Below is a small trained network, with its code and all its weights. Each question gives an input and a target symbol and asks what happens when units are switched off, that is, made to give their printed mean instead of their output.

import numpy as np


def w(rows, s, z=0):
    codes = np.array(rows[::2]) - 128.0
    scale = np.full(codes.shape[1], s)
    scale[-1] = z or s
    return codes * scale


def f(y):
    return y / 2 * (1 + np.tanh(0.7978845608 * (y + 0.044715 * y**3)))


def softmax(a):
    e = np.exp(a - a.max(-1, keepdims=True))
    return e / e.sum(-1, keepdims=True)


def log_softmax(a):
    a = a - a.max(-1, keepdims=True)
    return a - np.log(np.exp(a).sum(-1, keepdims=True))


def net(x, mask):
    ids = ['ΔΠβγεθλμσ'.index(c) for c in x.split()]
    T = len(ids)
    res = E[ids] + P[:T]
    r = res
    for j in range(3):
        rows = slice(4 * j, 4 * j + 4)
        q, k, v = (r @ M[0][rows].T for M in (Q, K, V))
        z = softmax(np.where(np.tri(T) > 0, q @ k.T / 4**0.5, -1e9)) @ v
        o = O[0][rows]
        res = res + np.where(mask[j], z, o[:, -1]) @ o[:, :-1]
    y = f(res @ A[0][:, :-1].T + A[0][:, -1])
    res = res + np.where(mask[3:7], y, B[0][:, -1]) @ B[0][:, :-1]
    return log_softmax(res[-1] @ U[:, :-1].T + U[:, -1])


Q, K, V, O, A, B = {}, {}, {}, {}, {}, {}
E = w([
[93,144,56,155,192],'Δ',
[187,200,97,98,134],'Π',
[126,119,190,67,92],'β',
[77,152,147,129,107],'γ',
[119,180,103,147,47],'ε',
[55,121,142,51,188],'θ',
[104,252,152,99,181],'λ',
[191,106,120,154,152],'μ',
[127,142,97,99,125],'σ',
],0.02)
P = w([
[157,2,116,207,63],'0',
[111,91,87,21,153],'1',
[124,120,109,31,153],'2',
[117,166,116,42,142],'3',
[151,182,173,95,102],'4',
[134,225,196,99,110],'5',
],0.0067)
Q[0] = w([
[92,66,124,212,211],'h0',
[102,196,67,44,127],'h0',
[115,195,70,140,140],'h0',
[151,72,138,132,129],'h0',
[143,169,137,161,93],'h1',
[157,194,206,98,112],'h1',
[162,97,98,183,112],'h1',
[63,2,119,164,88],'h1',
[194,116,64,217,98],'h2',
[46,126,147,90,118],'h2',
[90,170,105,120,67],'h2',
[33,175,158,39,170],'h2',
],0.011)
K[0] = w([
[60,63,135,50,101],'h0',
[129,72,123,196,35],'h0',
[146,111,53,61,28],'h0',
[102,149,97,147,203],'h0',
[159,62,100,85,149],'h1',
[77,40,100,121,144],'h1',
[185,116,103,19,172],'h1',
[164,205,81,1,174],'h1',
[77,67,193,179,204],'h2',
[196,183,110,87,50],'h2',
[220,117,97,96,47],'h2',
[214,218,124,167,181],'h2',
],0.0085)
V[0] = w([
[91,172,126,141,117],'h0',
[171,123,100,60,88],'h0',
[168,246,114,123,105],'h0',
[140,101,58,140,76],'h0',
[102,97,110,185,111],'h1',
[58,19,164,143,193],'h1',
[82,199,62,126,172],'h1',
[138,81,115,31,141],'h1',
[159,164,169,148,191],'h2',
[125,128,151,136,193],'h2',
[215,151,70,86,115],'h2',
[140,75,69,192,109],'h2',
],0.012)
O[0] = w([
[6,199,29,195,75,126],'h0',
[108,17,137,183,163,215],'h0',
[57,61,13,96,170,181],'h0',
[97,31,171,119,37,150],'h0',
[53,197,147,207,131,106],'h1',
[66,164,248,115,235,225],'h1',
[71,113,56,142,95,147],'h1',
[130,42,88,113,175,241],'h1',
[231,242,58,27,71,139],'h2',
[184,254,51,42,197,124],'h2',
[180,96,105,155,155,254],'h2',
[130,52,129,213,204,6],'h2',
],0.0055,0.0063)
A[0] = w([
[171,199,148,106,93,124],'n0',
[112,121,87,104,122,53],'n1',
[102,142,63,247,246,6],'n2',
[88,113,127,254,216,72],'n3',
],0.0067,0.0022)
B[0] = w([
[78,2,58,134,46,250],'n0',
[82,177,146,57,57,191],'n1',
[182,175,225,150,65,156],'n2',
[177,219,74,182,75,177],'n3',
],0.0086,0.0023)
U = w([
[62,125,118,169,112,139],'Δ',
[129,5,26,166,173,191],'Π',
[214,90,105,131,160,101],'β',
[140,170,105,157,117,151],'γ',
[133,153,89,79,61,97],'ε',
[57,94,82,139,253,133],'θ',
[152,110,22,123,173,16],'λ',
[160,84,194,92,51,3],'μ',
[54,50,75,178,107,210],'σ',
],0.0073,0.0032)

Each question gives the input, a string of symbols that net reads in full, and the target symbol t.
The units are the heads (4 rows each of Q, K, V and O) and the neurons (one row each of A and B). Each row of codes is followed by its name. A weight is (code - 128) times the scale printed after its matrix; where a second scale follows, it is the last column's (O, A, B and U).
mask holds one flag per unit, heads first, then neurons. A switched-off unit (its flag False) gives its mean, the last column of its rows in O or B, instead of its output. The means were averaged over made-up inputs and are rounded, as every weight is.
A unit's drop is (log p(t) with every unit on - log p(t) with that unit switched off) / (log p(t) with every unit on - log p(t) with every unit switched off).
The circuit of an input: a set's keep is (log p(t) with only the set's units on - log p(t) with every unit switched off) / (log p(t) with every unit on - log p(t) with every unit switched off). Starting from all 7 units, units are removed one at a time, each time the one whose removal leaves the highest keep (on an exact tie, the one counted first), for as long as the keep stays at least 0.8.
circuit, biggest first: the units of the circuit, biggest drop first
k most important neurons: the k neurons with the biggest drops, biggest first
heads that matter: for each layer, one digit per head in row order, 1 if its drop is at least 0.15 and else 0, layers parted by /
drop when u is switched off: that unit's drop, to one decimal
input λ β θ γ, target ε: heads that matter -> 011
input Π θ β β, target Π: heads that matter -> 111
input ε θ β θ θ β, target σ: circuit, biggest first -> (h2)
input θ σ θ Π θ γ, target θ: heads that matter -> 110
input ε ε λ θ μ, target ε: heads that matter -> 011
input θ θ Π Π Π μ, target θ: circuit, biggest first -> (h2, h1, h0)
input θ λ γ θ θ θ, target ε: heads that matter -> 001
input Π θ Δ θ θ, target Π: circuit, biggest first -> (h2, h1)
input Π Π Π θ, target Π: circuit, biggest first -> (h1, h0)
input Π θ θ ε, target Π: circuit, biggest first -> (h1, h0)
input ε λ Π, target ε: circuit, biggest first -> (h1, h2)
input λ β θ λ θ Π, target λ: circuit, biggest first -> (h0, h2)
input Δ μ β θ β Δ, target γ: circuit, biggest first -> (n2, n3, h0)
input θ θ θ θ σ, target θ: heads that matter -> 010
input λ θ β, target ε: heads that matter -> 101
input β ε λ θ γ θ, target ε: heads that matter -> 011
input μ Π θ λ, target μ: most important neuron -> (n0)
input θ θ β Δ Π, target θ: drop when h2 is switched off -> 0.1
input λ γ σ, target ε: drop when n1 is switched off -> 0.3
input θ λ θ Δ μ λ, target ε: drop when h2 is switched off -> 2.0
input ε θ Δ Δ θ θ, target σ: drop when h2 is switched off -> 0.5
